Below is a small trained network, with its code and all its weights. Each question gives an input and a class and asks what happens when units are switched off, that is, made to give their printed mean instead of their output.

import numpy as np


def w(rows, s, z=0):
    codes = np.array(rows[::2]) - 128.0
    scale = np.full(codes.shape[1], s)
    scale[-1] = z or s
    return codes * scale


def f(y):
    return y / 2 * (1 + np.tanh(0.7978845608 * (y + 0.044715 * y**3)))


def log_softmax(a):
    a = a - a.max(-1, keepdims=True)
    return a - np.log(np.exp(a).sum(-1, keepdims=True))


def net(x, mask):
    res = np.array(x, float).reshape(1, 4) / 4 @ E
    y = f(res @ A[0][:, :-1].T + A[0][:, -1])
    res = res + np.where(mask, y, B[0][:, -1]) @ B[0][:, :-1]
    return log_softmax(res[-1] @ U[:, :-1].T + U[:, -1])


A, B = {}, {}
E = w([
[83,41,191,158,45,41,160],'x0',
[215,156,210,114,107,195,244],'x1',
[68,216,91,2,111,120,151],'x2',
[106,86,154,120,165,159,144],'x3',
],0.011)
A[0] = w([
[49,145,114,40,116,114,127,102],'N1',
[213,162,100,119,176,207,120,132],'N2',
[170,100,156,137,102,122,151,52],'N3',
[97,121,89,174,200,111,14,15],'N4',
[38,120,108,110,90,92,119,103],'N5',
[150,194,71,98,217,202,67,29],'N6',
[158,142,165,99,84,137,213,2],'N7',
[62,195,122,5,123,143,170,158],'N8',
],0.013,0.0086)
B[0] = w([
[137,222,194,160,181,126,149,203],'N1',
[131,254,182,125,161,133,146,220],'N2',
[162,185,74,80,125,188,116,147],'N3',
[210,81,79,157,61,191,166,202],'N4',
[73,160,176,89,178,78,108,190],'N5',
[107,13,106,119,91,109,129,236],'N6',
[115,63,71,142,120,115,96,173],'N7',
[157,53,86,153,87,141,107,252],'N8',
],0.013,0.019)
U = w([
[174,131,126,126,90,180,163,234],'0',
[86,46,124,165,89,86,65,138],'1',
[116,254,185,83,179,139,165,1],'2',
],0.012,0.0023)

Each question gives the input, the list of numbers given to net, and the class t.
The units are the neurons (one row each of A and B). Each row of codes is followed by its name. A weight is (code - 128) times the scale printed after its matrix; where a second scale follows, it is the last column's (A, B and U).
mask holds one flag per neuron, in row order. A switched-off neuron (its flag False) gives its mean, the last column of its row in B, instead of its output. The means were averaged over made-up inputs and are rounded, as every weight is.
A unit's drop is (log p(t) with every unit on - log p(t) with that unit switched off) / (log p(t) with every unit on - log p(t) with every unit switched off).
unit that matters most: the unit with the biggest drop
k most important neurons: the k neurons with the biggest drops, biggest first
drop when u is switched off: that unit's drop, to one decimal
input [5,7,5,3], class 1: unit that matters most => N7
input [-6,0,2,6], class 1: 3 most important neurons => (N6; N4; N8)
input [-8,-1,7,2], class 1: 3 most important neurons => (N6; N8; N4)
input [7,5,5,7], class 1: 2 most important neurons => (N7; N2)
input [5,0,5,-7], class 2: 3 most important neurons => (N6; N1; N5)
input [5,8,1,0], class 1: 3 most important neurons => (N7; N2; N4)
input [-7,-5,-2,-2], class 0: 2 most important neurons => (N4; N2)
input [6,-2,4,-1], class 2: 2 most important neurons => (N6; N1)
input [-2,-2,6,5], class 1: 2 most important neurons => (N8; N2)
input [-8,-5,4,4], class 1: 3 most important neurons => (N6; N8; N3)
input [0,-4,-3,-6], class 0: 3 most important neurons => (N6; N4; N8)
input [8,-1,8,3], class 2: 3 most important neurons => (N1; N6; N5)
input [8,4,-6,0], class 0: drop when N8 is switched off => 0.2
input [1,-8,8,3], class 2: drop when N1 is switched off => 3.2
input [3,-6,6,-7], class 2: unit that matters most => N1
input [2,2,3,0], class 1: drop when N3 is switched off => 0.2
